Here is a tiny trained network, its code and every weight. The questions are about switching its units off for an input and a class, where a switched-off unit gives its printed mean instead of its output.

import numpy as np


def w(rows, s, z=0):
    codes = np.array(rows[::2]) - 128.0
    scale = np.full(codes.shape[1], s)
    scale[-1] = z or s
    return codes * scale


def norm(h):
    return h / np.sqrt((h * h).mean(-1, keepdims=True) + 1e-5)


def f(y):
    return np.maximum(y, 0)


def log_softmax(a):
    a = a - a.max(-1, keepdims=True)
    return a - np.log(np.exp(a).sum(-1, keepdims=True))


def net(x, mask):
    res = np.array(x, float).reshape(1, 7) / 4 @ E
    u = 0
    for l in range(2):
        y = f(norm(res) @ A[l][:, :-1].T + A[l][:, -1])
        res = res + np.where(mask[u : u + 4], y, B[l][:, -1]) @ B[l][:, :-1]
        u += 4
    return log_softmax(norm(res)[-1] @ U[:, :-1].T + U[:, -1])


A, B = {}, {}
E = w([
[119,125,138,126,128,136,123,128,123,144,134,130],'x0',
[84,88,132,163,210,82,162,148,189,146,125,101],'x1',
[120,128,125,144,120,122,118,125,125,116,126,129],'x2',
[145,144,252,185,106,173,195,200,100,36,142,102],'x3',
[133,121,123,136,122,128,136,128,133,122,126,127],'x4',
[123,129,127,137,132,140,124,128,119,134,124,126],'x5',
[118,216,53,167,128,190,147,123,196,126,235,83],'x6',
],0.0039)
A[0] = w([
[156,236,158,164,106,160,140,125,161,115,152,68,158],'0.n1',
[105,203,139,140,118,240,166,179,213,84,205,126,2],'0.n2',
[116,190,3,145,113,171,100,135,202,163,227,93,67],'0.n3',
[72,84,134,135,210,130,144,168,217,119,100,119,181],'0.n4',
],0.0029,0.0022)
B[0] = w([
[175,169,132,96,149,40,146,121,68,166,132,146,233],'0.n1',
[182,41,42,179,88,95,104,176,33,170,202,41,226],'0.n2',
[65,167,211,102,140,164,133,94,191,107,89,255,254],'0.n3',
[95,53,174,192,131,116,129,126,138,159,106,85,220],'0.n4',
],0.0054,0.0033)
A[1] = w([
[142,148,234,156,148,142,166,202,66,65,78,130,78],'1.n1',
[72,102,71,154,240,82,146,176,153,194,175,118,97],'1.n2',
[112,32,37,74,112,66,28,114,90,203,4,139,138],'1.n3',
[160,141,87,93,53,136,102,178,81,111,122,216,251],'1.n4',
],0.0036,0.002)
B[1] = w([
[91,87,115,56,129,131,98,76,199,120,46,151,207],'1.n1',
[121,94,80,157,157,74,134,59,100,103,125,162,192],'1.n2',
[181,182,125,209,96,138,192,201,66,100,253,45,253],'1.n3',
[152,175,104,55,130,212,86,159,154,112,99,101,227],'1.n4',
],0.0051,0.0055)
U = w([
[211,205,86,116,67,184,109,204,44,93,185,43,255],'0',
[132,71,108,252,172,34,174,151,79,145,195,39,151],'1',
[117,242,90,50,108,189,37,77,194,163,121,207,155],'2',
[20,114,72,165,207,91,116,40,228,149,119,184,58],'3',
[155,115,172,2,85,173,73,126,121,44,12,123,18],'4',
[55,44,224,154,164,102,137,164,216,99,29,93,97],'5',
],0.008,0.00077)

Each question gives the input, the list of numbers given to net, and the class t.
The units are the neurons (one row each of A and B). Each row of codes is followed by its name. A weight is (code - 128) times the scale printed after its matrix; where a second scale follows, it is the last column's (A, B and U).
mask holds one flag per neuron, layer by layer. A switched-off neuron (its flag False) gives its mean, the last column of its row in B, instead of its output. The means were averaged over made-up inputs and are rounded, as every weight is.
A unit's drop is (log p(t) with every unit on - log p(t) with that unit switched off) / (log p(t) with every unit on - log p(t) with every unit switched off).
The circuit of an input: a set's keep is (log p(t) with only the set's units on - log p(t) with every unit switched off) / (log p(t) with every unit on - log p(t) with every unit switched off). Starting from all 8 units, units are removed one at a time, each time the one whose removal leaves the highest keep (on an exact tie, the one counted first), for as long as the keep stays at least 0.8.
circuit, biggest first: the units of the circuit, biggest drop first
unit that matters most: the unit with the biggest drop
k most important neurons: the k neurons with the biggest drops, biggest first
top k neurons in layer l: the k neurons of layer l with the biggest drops, biggest first
drop when u is switched off: that unit's drop, to one decimal
input [-5,1,-6,4,0,-8,6], class 1: circuit, biggest first => (0.n2 1.n4)
input [2,-1,-7,8,-5,6,-1], class 4: 3 most important neurons => (1.n1 1.n3 0.n4)
input [1,-1,8,-2,-5,1,7], class 2: 2 most important neurons => (0.n3 1.n3)
input [-1,3,2,6,5,-2,-1], class 5: unit that matters most => 1.n1
input [1,1,-3,1,2,-3,1], class 1: top 2 neurons in layer 0 => (0.n2 0.n4)
input [-1,1,-7,-4,6,-7,0], class 1: 3 most important neurons => (1.n3 1.n4 1.n1)
input [1,-4,6,0,-6,5,1], class 2: 2 most important neurons => (1.n3 0.n2)
input [-4,1,2,-7,3,1,0], class 1: 2 most important neurons => (1.n3 1.n4)
input [-4,-7,-3,-1,6,-3,-7], class 0: 2 most important neurons => (1.n3 0.n3)
input [4,5,1,0,7,8,8], class 3: 3 most important neurons => (0.n3 1.n3 1.n2)
input [5,-4,-4,-6,-6,-1,0], class 0: 2 most important neurons => (1.n3 1.n1)
input [4,8,0,-2,3,8,-6], class 1: 2 most important neurons => (1.n3 0.n3)
input [3,-5,-7,-1,7,6,8], class 2: drop when 1.n3 is switched off => 0.7
input [1,2,8,0,-3,1,6], class 3: circuit, biggest first => (1.n3)
input [3,-8,-8,-8,4,-4,-3], class 0: drop when 1.n3 is switched off => 0.6
input [8,7,-4,-7,2,3,-2], class 1: drop when 1.n3 is switched off => 0.4
